Here is a tiny trained network, its code and every weight. The questions are about switching its units off for an input and a class, where a switched-off unit gives its printed mean instead of its output.

import numpy as np


def w(rows, s, z=0):
    codes = np.array(rows[::2]) - 128.0
    scale = np.full(codes.shape[1], s)
    scale[-1] = z or s
    return codes * scale


def f(y):
    return y / 2 * (1 + np.tanh(0.7978845608 * (y + 0.044715 * y**3)))


def log_softmax(a):
    a = a - a.max(-1, keepdims=True)
    return a - np.log(np.exp(a).sum(-1, keepdims=True))


def net(x, mask):
    res = np.array(x, float).reshape(1, 4) / 4 @ E
    y = f(res @ A[0][:, :-1].T + A[0][:, -1])
    res = res + np.where(mask, y, B[0][:, -1]) @ B[0][:, :-1]
    return log_softmax(res[-1] @ U[:, :-1].T + U[:, -1])


A, B = {}, {}
E = w([
[35,166,43,61,182,91,126],'x0',
[186,219,192,2,118,74,129],'x1',
[168,216,50,141,86,181,115],'x2',
[129,189,164,196,189,107,17],'x3',
],0.0088)
A[0] = w([
[108,170,166,219,206,130,14,65],'n0',
[111,54,83,90,56,184,235,15],'n1',
[96,75,85,201,141,163,132,102],'n2',
[168,190,17,159,78,216,115,2],'n3',
[72,85,103,201,138,175,135,107],'n4',
[58,1,216,128,208,75,154,27],'n5',
[13,134,47,109,193,99,135,131],'n6',
[182,72,208,230,71,178,148,72],'n7',
[104,63,54,193,127,166,118,78],'n8',
[46,143,63,105,207,119,140,97],'n9',
],0.0083,0.003)
B[0] = w([
[162,56,32,135,237,102,220,240],'n0',
[154,66,41,153,218,105,209,236],'n1',
[152,181,220,34,160,102,137,207],'n2',
[2,194,149,214,90,107,144,210],'n3',
[148,186,200,45,169,101,120,208],'n4',
[8,208,134,217,86,108,138,242],'n5',
[202,82,128,140,52,202,37,232],'n6',
[203,79,106,132,35,187,38,254],'n7',
[137,160,186,65,139,76,143,212],'n8',
[180,70,127,124,49,182,84,205],'n9',
],0.0088,0.0079)
U = w([
[180,61,123,128,50,181,43,1],'0',
[143,66,48,146,217,122,201,103],'1',
[144,200,217,6,148,108,133,243],'2',
[28,180,133,233,85,132,132,202],'3',
],0.014,0.00086)

Each question gives the input, the list of numbers given to net, and the class t.
The units are the neurons (one row each of A and B). Each row of codes is followed by its name. A weight is (code - 128) times the scale printed after its matrix; where a second scale follows, it is the last column's (A, B and U).
mask holds one flag per neuron, in row order. A switched-off neuron (its flag False) gives its mean, the last column of its row in B, instead of its output. The means were averaged over made-up inputs and are rounded, as every weight is.
A unit's drop is (log p(t) with every unit on - log p(t) with that unit switched off) / (log p(t) with every unit on - log p(t) with every unit switched off).
The circuit of an input: a set's keep is (log p(t) with only the set's units on - log p(t) with every unit switched off) / (log p(t) with every unit on - log p(t) with every unit switched off). Starting from all 10 units, units are removed one at a time, each time the one whose removal leaves the highest keep (on an exact tie, the one counted first), for as long as the keep stays at least 0.8.
circuit, biggest first: the units of the circuit, biggest drop first
top k neurons: the k neurons with the biggest drops, biggest first
drop when u is switched off: that unit's drop, to one decimal
input [-5,-8,-4,4], class 2: top neuron -> [n2]
input [3,2,-8,-7], class 3: top 2 neurons -> [n5, n0]
input [4,-7,7,5], class 2: circuit, biggest first -> [n2, n4]
input [-4,1,-5,1], class 3: top 2 neurons -> [n5, n6]
input [4,-4,8,-7], class 3: top 2 neurons -> [n3, n0]
input [0,1,-2,0], class 3: circuit, biggest first -> [n0, n2, n7]
input [-6,6,-2,-4], class 0: top 3 neurons -> [n2, n4, n8]
input [7,-3,-6,2], class 0: top 3 neurons -> [n6, n9, n3]
input [-7,2,8,-8], class 1: top 3 neurons -> [n1, n5, n6]
input [5,-1,2,-5], class 0: top 2 neurons -> [n6, n0]
input [-2,-2,1,4], class 1: top 2 neurons -> [n0, n6]
input [0,-8,7,5], class 2: top 3 neurons -> [n2, n4, n8]
input [6,0,-8,-5], class 3: top 2 neurons -> [n5, n7]
input [8,-7,-4,-1], class 0: circuit, biggest first -> [n6]
input [1,0,6,-1], class 3: drop when n5 is switched off -> 0.0
input [1,0,4,5], class 1: drop when n5 is switched off -> 0.3
input [-4,1,5,-6], class 1: drop when n5 is switched off -> 0.3
